1: [ 21   5  -6 -11  10 -11   1   7 -32 -12  30  -9   0   3   6  24  -2 -40
   1  24   3  -5  -1   3 -21 -14 -12  -3  -6  15  36  14 -36   5  -5 -28
 -29  47 -15  -2  -2  11  -3   2  -4]
2: [ 17   2 -10  14  14 -26   7   4  -9   7  17 -14   6   4 -10  11  21 -24
  -2  28  -3  -4  30   0  -9   9   4  53 -28  11  50  -6 -15  -4  -1  -5
  -2   4 -24   1  -6   7   7 -11   6]
3: [ 22  16 -21   4 -10 -35 -25  12  37 -18  18 -14  -4  17  -7  13  24 -10
  15   7 -12   2   9   8  -5  32  -2  72 -21   6  16  -3  -9 -22  -2  -6
  -6  16 -25  -3 -12   2   3 -24  10]
4: [  9  13   9   6 -10 -39 -21 -15  16   9  -6   7   0  19   2   0  21  -4
  18  23   0  -5  19  16 -12  48  20  88 -33  13   8  -8   4  -1  -4   0
   8 -16 -10  11  -5 -10   6  -7  -1]
5: [ 22  -2  16 -27 -15 -28  -8  12  42 -28  15   0 -18  16   1 -17  16 -13
  -6   5 -24  37   8   2  -3  16 -22  32  -6   5  35  -3 -45   8   4 -21
  -3  33   0   5 -18  -1 -17 -33   0]
6: [ 29 -10  -4 -17  -8  -1   1  12  29 -30  21   2   6  25  -1  -1  18 -17
  -5 -16   0  53  17  -4   9  26 -10  16   0  10  30   0 -44  -5   7 -12
 -13  38  12   4  -9  -3   3 -33  -3]
7: [  7   2   0   6  12 -27   2   3 -15  -5   4   3  -8  26  -9  27  12 -30
  -4   3  -5 -11  20   6  15  17   0  61 -29   5  18   8 -10  -4  -3 -11
   3  13 -21  -1  -5  -3  -4   1  -4] : 2 3 4 1 5
8: [ 14  -2   4 -15   2 -37 -26  -3   9  15  11   3  13  27   7   2  -2 -19
   9  11   3  -6  11  45  -1   9   4  75 -19   8  15 -10  12  -3 -15 -12
  17   7 -29   4  -2  -5  -4 -16   2] : 4 7 3 2 5
9: [ 26 -19   8 -14  -3 -20  -2  28  24  -8  12   2  13  27   8  -2   9  -5
  -5 -13 -11  37  13 -13   6  36 -31  30  12   3  24  10 -42  -2   4 -22
  -6  35  20  -1  -1  12   9 -25   3] : 6 5 3 7 2
10: [ 14  -1   5 -28 -26 -43  -3  12  81 -44  22   1 -14  19  10 -18  16   0
  17  11  -7  29  35  30   2  21 -19  48   9  19  24 -12 -22  -7  14  10
 -10  33   1   0 -21 -10  -9 -37   9] : 5 6 3 9 8
11: [  8 -19   6  28   5 -32 -10  16 -26  15  -2  12  21  13 -10   5  -3   6
 -14   5 -19 -12  -1  -5  -3  35  10  58 -27  -2  -4   9  14  -9   5 -15
  11 -17 -17  10   5  -8  11 -14  -6] : 7 4 8 2 3
12: [ 25   5 -24 -35 -15 -13 -13  10  24 -32  16  -9 -14  13   3  10  26 -23
   3  -1  -4  20   9  21  -9  10   2   0  -5  14  50  12 -46  -4 -11  -4
 -30  39  -9  -3 -29  -5   1 -19   4] : 6 5 1 9 3
13: [  6  12 -13 -12  -4 -47  -9   4  24   6  -9  -3  -9   9  10   0   7 -14
  20  18 -15 -15  13  20  -1  19  -6  88 -38  13  17 -23  -5  -8 -15  -3
  -9   3 -15  13 -23  -4   5 -10  19] : 4 3 8 7 2
14: [ 36  -4 -15 -22 -15 -10  -1   5  19  -3   9 -12  -2  24  -8  -2  32 -13
   5 -10 -15  38  13   3   1  29  -6  55 -19  18  38  -2 -30  -6  -5 -10
  -6  23 -10  -8  -1  13  -8  -9   5] : 6 5 3 9 12
15: [ -2   3  10 -18   0 -25 -19   6  -5  28 -15   2  23  22  17 -23  11   3
  13  18 -15 -12   4  25   4   5   2  75 -19 -14 -24   1   9  -9 -11 -13
  18 -20 -13  13   2   2   2   2  12] : 8 4 11 13 7
16: [ 16 -18 -18  17  19 -12   2  24 -30   0  18   7  -3   6   7  32  14 -15
 -15  -2  -2  -9   4 -24   7  33   4  12  -8  -2  20  32 -32 -14   4 -22
  10  33  -5  -4  -8   9   4 -12  -1] : 7 1 2 9 11
17: [ 23  -9   2 -38 -13 -15 -13  17  34 -33  15   3   1  27 -10 -16  13  -9
   5 -18  -8  33  10  16   4   5 -13  48   6  -3  27   8 -27  -7   3 -12
  -9  17  13  -2 -13  -3 -19 -18   9] : 5 6 14 9 10
18: [ 32  -4 -10 -17   9 -45 -16   2  38 -11  23 -10   0  19  -3  -9   7 -19
  10   6   0   1  21  24  -4  21  -3  70 -20  -1  31 -12  -7  -6 -10  -8
   6  24 -27  -9 -20   2   4 -10  17] : 3 8 13 14 2
19: [ 26 -13  -9 -27 -21 -15   6  16  32 -20   9  18  -2  18   4 -17  14 -13
  -3  -6  -8  26   7   9  -5  24  -4  47  -3   8  20  -6 -23  -8   4  -5
  -6  14   0 -11  -2  -5  -3 -34   2] : 17 14 5 6 9
20: [  8  -8 -16 -39 -16  -6  -3   9  12 -23  28   4   3  34   3 -14  37 -27
   4  -4 -22  38   6  19   9  -2 -21  68  -3  -8  46  -1 -48  -6 -10 -10
 -29  14  -6   7 -19   3  -3 -11  -8] : 17 14 19 5 6
21: [  0   3   8 -23  -4 -31  -7   9  39  15 -12  19   4  26  11 -40  25  -6
  18   6 -11  27  20  43  -2  11  -5 100  -4   6   2 -26  13 -14 -22   9
   4  -4  12   8 -19  -1 -14   5  15] : 13 15 8 4 18
22: [ -3 -14  -4   3 -16 -27  -4  -4  56  10  -5   7  -4  38   7 -24  -7   8
  10  16  -6   4  16  32  -5  45 -15 100 -26   3 -13  -6   7   0  17  -3
  16   2   1   6  10  -2  -3 -23  11] : 4 21 13 8 15
23: [ 14  10  -8 -25 -20 -25   1   8  14  -6   1  13 -13  16  11  -8  18  -5
  15  13 -14  13  18  40   7  -8 -11  92 -28  -5  14 -10   3  11 -20  -1
  18   0  -9  17  -8  -1 -14  -7   8] : 13 8 21 18 15
24: [ 13   4 -25 -10   9 -34   1   6   3  -6   9 -26  -2   4  -6   3  18 -15
  -8  23  -7  -4  14  20 -16  26   9  70 -39  29  36 -23 -10   4 -21 -14
   0   0 -18   2  -8   0   3   9  10] : 2 13 18 7 3
25: [ 32  -7   7 -21 -20 -23  -8   2  38 -21  17  -1 -11  24   5 -12  19 -18
  11  -5 -23  31  14  16   3  19 -23  66   8  15  16  -5 -33 -13  -4 -12
  -6  19   5  12 -16  -9   3 -35   2] : 19 17 5 14 10
26: [ 22  -9   2 -15  -8 -14 -13  16   8 -26   9  11 -13  16 -11  13  32  -9
   0 -16 -10  29  10  -1   5  39 -11  36 -10   1  43   2 -33 -18   4 -17
   0  24  -2 -10  -8   2  -3  -9   0] : 14 6 19 17 9
27: [ 27  -7  -3 -40 -15 -15   3   7  25 -32  16  -2   1  18  12  -2  20 -23
   3 -19 -25  38  18  11   0  15 -18  50  15  -5  43 -15 -32  -7   6 -30
 -14  31   3   5 -22  -1 -26 -30   1] : 17 5 25 19 20
28: [ 14  -1  -3 -50 -13 -22 -11  20  30 -45  14   5  -2  15   8 -14  25 -16
   4  -6 -22  52  -5  21  15 -13 -12  60  -2 -12  33 -16 -14  -7  -8 -13
 -21   3  -8   3 -10  -7 -22 -11  -3] : 17 20 27 19 25
29: [ 18  23 -10 -50  -6 -24   0   7  40 -35  20   5 -21  13  12 -13  23 -36
   9  -3 -13  43  21  35 -17  12  -7  38   8  -5  49 -16 -30   6  -6 -10
  -8  27  -6   1 -26  -2 -11 -23  -6] : 27 5 28 17 12
30: [ 28 -16  -6 -12 -12 -16  -4   9   0 -22  18   6  -8  13  -7  13  11 -18
  -8 -33   1  29  11  -7  -3  39 -13  18  -6   5  24  18 -46   3  -3 -18
   3  33  14   0 -10  14  -2 -15 -12] : 26 6 9 14 19
31: [  1  -5   6 -48 -20  -9  -5  15  30   3 -12  25  19  25   1 -29  21  -6
  20  10   3  25  11  28   1 -14   3 100 -13  -3  -8 -12   6 -11 -21 -14
   7 -23  -9   8   1   0 -23  -3  18] : 21 23 15 8 28
32: [  9 -16   4   4  -9 -11  -8  18   6 -12  11   2  -2  26  -2   9  15 -20
  -4 -24 -12  29  10  -9   5  34 -14  28 -14  14  31   4 -24  -3   7  -9
 -14  25  -7  -2 -15   0   2 -28  -8] : 26 30 6 9 14
33: [ 30   0 -23  11  25 -17  -5   5 -31   5  14 -16  -1 -13 -10  34  23 -30
  -3  19   2 -19  -9   7 -16  -7  14  42 -23  25  37   8 -11   3 -11 -15
 -12   0  -7  -5   5   2   5   9  15] : 2 24 7 1 16
34: [  8 -22  -4 -13  -8 -15  -4   3  42  13  -8  24   2  26  11 -19   1 -21
  23  10 -12   6  13  28 -13   9  -1  72 -33  -8 -13  -3  12  -8   0   1
  17  -1 -11   3  -6  -4   3 -34  -1] : 22 8 23 15 31
35: [ 15 -10  -6  -2  26 -31   0   5 -29   3  21 -30 -17   3  -3  11  13 -25
   1  11   4 -18  13  -5 -16   1  10  44 -17  11  32   4 -19  -5   9  -5
  -1  13 -21 -20 -11   7   4  -8   8] : 2 33 7 24 16
36: [  3   2  -1 -36 -17 -27 -15   3  25   0   8  22  17  18   8 -14   9   0
  10  23   4  23   7  41  -2   7   3  88 -21  -6  17 -17   4  -3 -11  -1
  15  -5   4   9 -15  -9  -2  -9  19] : 23 31 21 8 34
37: [ 12   1  -9  16   6 -20  -2  18  13  -5  10  -7  -7   9  -1  26  34 -21
  -7   1  -7   5  12   0  -2  33   1  36   0  24  46   0 -37   1  12 -21
   2  22 -17 -16  -6  13   2  -4  14] : 26 32 2 14 7
38: [  3   1   5 -40  -7 -21  -5  16  44   3  -7   4   4  17  10 -39  15  -2
   5   7  -6  38  26  46  -6   1  -1  80 -11   3   3  -4  -6  -1 -11   7
  -6   7  -6  24 -13 -12 -21 -10   2] : 21 36 31 23 34
39: [ 23  -7  -4 -20 -12 -31   0   8  65 -18   5   6  -5  35   4  -8  20 -12
  11 -12 -26  33   2  25  -1  17 -16  48  -6   0  25   4 -35  -1  10 -11
  -8  33   4  10  -7  -2 -13 -37   5] : 25 5 17 19 27
40: [ 13   3  12 -38 -19 -20  -3   8  16  -7  10   8  25  13   6  -7  16  -4
  10   4  -2  37  -9  36  15   1  -3  89 -23  -9   7  -1 -10  -7 -20 -14
   2  -9  -4  15 -15  -5 -13  -4   8] : 36 31 23 38 28
41: [ 14  -7   9 -31 -16 -11  -2  28  35 -34  15   4   5  21  18  -2  12  -9
  13   1 -18  32  -8  12  13  -4 -13  67  -9 -13  13  -5 -18   8  -3  -7
  -9   9   1  26  -3 -20  -1 -22  -7] : 28 17 25 40 19
42: [ 10   9 -14  -9 -18 -49 -20  10  46   6 -22   7   4   7   0 -12  19  14
   6  22  -6  -2  10  26   6  37 -14 100 -29   3  -6 -17  -6   2  16  -2
  20  -7  -7   6 -22  -2  -6  -7  17] : 22 13 4 36 23
43: [  9 -15 -12 -41 -28 -20  -5  14  28 -21   7   0   0  20  13 -18  14  -5
  11   1 -17  37   0  36  11  -2   5  78  -4   1  27 -17  -6  -7 -18 -24
 -18  -5   3  10  -7 -13 -11 -12  12] : 28 40 41 36 38
44: [ 22 -12  -5 -19  -8 -25   9  27   2 -14  15   7   0   4   9  10  17 -13
  -1 -19 -22  34  11 -13  -5   8  -1  -9 -11  11  52  18 -33   2 -14 -20
 -21  28  12  11 -18   6 -16 -15   7] : 30 32 12 6 26
45: [ 22  -4 -10   0 -27 -29 -18  22  45 -21   7  -1  -9  21   7  16  24   4
  16   5  -3   6  17   8 -11  35 -14  57  -1   9  14  -7 -10  -6  16 -15
  -3  35  13  -7  -4  -6  -1 -30  10] : 3 19 25 39 26
46: [ 10   0  -2  -7  -2 -43 -24  23  58 -14  -8  -7  10  14  -9 -13  28   6
  12   8 -12   5  11  27 -16  38 -13  84  -4   7  -2 -11 -14 -17  14 -11
  -1   6  -6  10 -16   6  -1 -10  12] : 42 3 45 18 22
47: [ -2  -8   5 -26 -16 -16 -22  12  69   4   6   6   0  34  14 -17  22  -1
  -8 -24  -5  25  15  31  -1  48  -9  41 -10  17   4   5 -26   3   6 -12
 -13  11  -1  16 -17  -5   3 -43  10] : 39 19 25 17 45
48: [  7 -17  -2 -32 -17 -30   1  17  47 -26   3   1  10  22   7 -22   7  -9
  10 -15 -16  35  16  11  -1  40 -16  43   2   1   8   2 -32  -9  -2 -13
 -18   8  14   6  -4  -6   7 -35   7] : 19 25 39 17 47
49: [ 15   6   2  -5 -21 -31  -1   9  41  25 -23   7   2  12   9 -20  -5  12
  12  23 -12  14   3  44   0   2 -22  91 -17 -14 -14 -14  14  -3   0   4
  16 -16  10   8  -5  -2   0   0  11] : 42 21 36 22 23
50: [ -5  -3   8 -26 -21 -21  -3  19  37 -28  12  -5   2  18 -14 -12  16  -3
  -5   5 -12  44  11  12  12  22 -17  69  -6  -7  25  -1 -21   1   2  -9
   4   9   2  -1 -13 -12 -14 -30   1] : 17 19 41 25 48
51: [ 36  13 -11 -13   8 -49  -7   6  22   1  27 -19 -18  -7   6   2  15 -17
  17  19  -7   8   5  20  -5  21  -9  66 -33  19  44   7 -10   5 -11   8
  -3  10 -15   4 -24  -7  16  -2   9] : 18 24 13 3 2
52: [ 30  -5  -4  -1  -7 -12  12  22 -30 -13  12   1   6   0   1   9  17 -32
  -4   2 -13  23   0 -11   7 -10  -3  11  -7   9  44  15 -51   0   7 -20
 -12  21  11   0  -8  10 -18 -16   4] : 44 1 30 32 16
53: [  3 -10  -6   1  -6 -38  -8  17  73  -6   4  -3  -1  27   0 -36  22  32
   7  15 -20  16  23  26  10  40 -19  85 -16   4  14  -5 -14 -23  19  -1
  12   8   6   6 -18  -5  -7 -21   6] : 46 22 42 50 45
54: [ 25   9 -10 -10 -16 -39 -24   3  38  -5  15   0 -17  28 -15   1  27 -13
  -1 -18 -13  10  26  18  -3  39 -12  59 -13   5  31  -2 -20 -19  23  -3
   3  36 -12 -14 -15 -11  14 -48  -8] : 3 45 25 19 39
55: [ 33  -9   9 -11  -1 -41  -1   3  48 -11  15  -2  13  17   1 -10  23  -3
   7 -10 -14  43  16 -21  -4  44 -22  39  -8  -3  27  -4 -47  -3  18 -11
 -10  31   8   5 -17 -10  -2 -29  -7] : 9 5 6 39 48
56: [ 13  -4  -9 -33 -13 -32  -3  -1  48 -31   3   6  -4  20   8 -12  14  -2
  15 -12 -16  42   5   9   5  46 -20  41   8   2  28   0 -36  -4  13 -17
 -11  39   8   0 -22 -13  -9 -47   5] : 39 48 5 55 25
57: [ 14  10   4 -55 -17 -23  -5   0  32   4 -13  13   0  20   5 -21   0 -27
  16  26  -7  24  23  63   6 -27 -10  92 -13 -11  11 -13   1   9 -27  -5
  -2  -9 -12  26   0 -19  -6  -9  20] : 23 38 36 31 40
58: [ 10  19 -14 -25  28 -24  -1   9 -30  -5  10 -23 -19  10   1  25  28 -41
   8  25  10 -18   9  12   1 -18   9  53 -38   8  43   4 -26  -1 -11 -12
  -9  14 -26  -7   5  -2  -5  -4   9] : 35 33 2 7 24
59: [ 25 -12 -11 -23 -30 -35   3  12  67 -25  19  -6 -15  27   6 -10  29  -7
   8 -12 -16  37  24  22 -20  36 -25  56  -6  -2  24   5 -35  -9  24   9
   0  44   1 -16 -21   5  -2 -42   4] : 39 10 56 54 25
60: [ 24  15  -5 -17  22 -28  -4  -4 -33   3  18 -22 -11  -9   4  21  21 -37
  15  26   1  -8   5   8  -5  -9  11  44 -27  14  35   0 -16  -1  -7 -27
 -10  11 -15 -12   1  -1   8   7   2] : 58 33 35 2 7
61: [  9   2  -9 -51 -15 -37  -7  19  29 -42   9 -12  -5  33   7  -9  28 -18
  12  -7  -5  44   7  34  16   8 -14  55  16   3  44   1 -17  -8   3 -19
 -18  35  -5   6 -27 -10 -14 -34  -1] : 27 17 28 29 56
62: [ 13  14 -11  -3  -9 -45 -28  -7  63   4   3   3  -7  25  -8 -13   6  10
  32  35  -2  -6  25  31  -8  32  -4 100 -37   6 -10 -21   8   4   0   3
  16  -8  -6   5 -19 -19   1 -10  12] : 42 22 4 13 46
63: [ 19 -17   1  13  -3 -12  -1  19 -27  -9  24  -9  -9  16  -7  18   9 -34
  -9 -12  -6  15   6 -20  -6  19   8 -18  -5  -3  27  12 -30   4 -16 -24
 -11  15   1 -10  -1  -5  -3  -8   1] : 52 16 44 30 32
64: [ 19 -17   7 -39 -22 -22 -17  19  46 -30  16   8  -1  26  10 -10  12  -5
  10   1 -12  27  16  20  -2  11  -9  67  -1 -15  13  -6 -13  -6   1 -15
  -4  19  -8  10 -17  -9 -12 -23   3] : 17 41 50 25 19
65: [  8   7 -14  -4  -6 -36 -16   7  29   6 -13  -5  -9  11   2   1   8  -7
  28  22 -12 -18  23  26 -12  29 -12  90 -26  -2   4 -13  14  -7  -3  15
   2   1 -24   9 -29 -16   7 -10   4] : 13 62 4 42 3
66: [  7  -3  -3  10  19 -36  -8  14 -10  16  26   0  -1  18 -14   8   2 -18
  12   5 -18   1   6  -1  10  25 -16  48 -17  -3  10   2 -19  -8   3 -19
   1   7  -9  -7  -4   1   2 -22   7] : 7 2 35 32 11
67: [ 15 -13   2 -11 -22 -17  -3   7  59  -2   4  -5 -11  25  -7 -23  10  -2
  16  -1  -4  17  18  18  -3  33 -13  84 -28  -7 -11   3  -2 -14  10   6
   2  -5   6   2  -5 -11  -5 -30   3] : 22 34 53 46 64
68: [ 20  -2  -3  -6  10 -14  -7   3 -14 -28  20  -6  -6 -16   4  16  10 -26
  -4   7   6  16   1 -21  -5  -4   9 -11   4  -1  31   8 -36  11 -10 -21
 -12  27 -16 -14  -1  -2  -1  -5   8] : 63 1 52 44 16
69: [ 13 -13  -7  -6  15 -29  -1   0 -57  -2  13  -1   5  10   1   7  -1 -34
   4  13  -8  -5  15  -4  -7  10  25  45 -24  11  43   5  -3 -18   0 -13
   0  15 -17   2 -10   0   5   0  -1] : 35 60 2 7 33
70: [ 23  -5  -9  -5  -1 -27   6   7 -18   5   9 -14  -4  11  -2   2   5 -48
   7  20   7  -4  22  24 -11  23   5  49 -15  13  43  -7  -9   1  -3  -2
   6  18 -21  -3 -16   6  -1  -9   3] : 2 35 69 7 24
71: [ 22   7 -12  21 -16 -40 -24   6  53  -4   4   3  -6  27  -6  -3  31   5
  12   0 -14   3   9   1  -3  48  -5  62  -5  17   8  -6 -13  -2  30 -12
   4  26  -8 -15 -11  -3   2 -38   3] : 45 54 3 46 53
72: [ -1  12   1 -41 -14 -18  -8  11  30  20   4  12  -1  13  15  -4   3 -10
  13  22 -12  12   5  41   6 -13 -19  77 -32  -4  18  -2  -5   4 -17  -4
  18 -14 -12  25  -7  -4   1   0  18] : 23 36 57 40 49
73: [ 20  -8  12  -3 -17 -45 -14   5  56  -7   4  -3  -8  30 -21 -13  32  20
  -1   4 -15  10  20  22  -4  41 -21  74 -20   5   2 -10  -4  -2  25   4
  17  24   3  -4  -4  -9   5 -24  -6] : 53 71 67 46 45
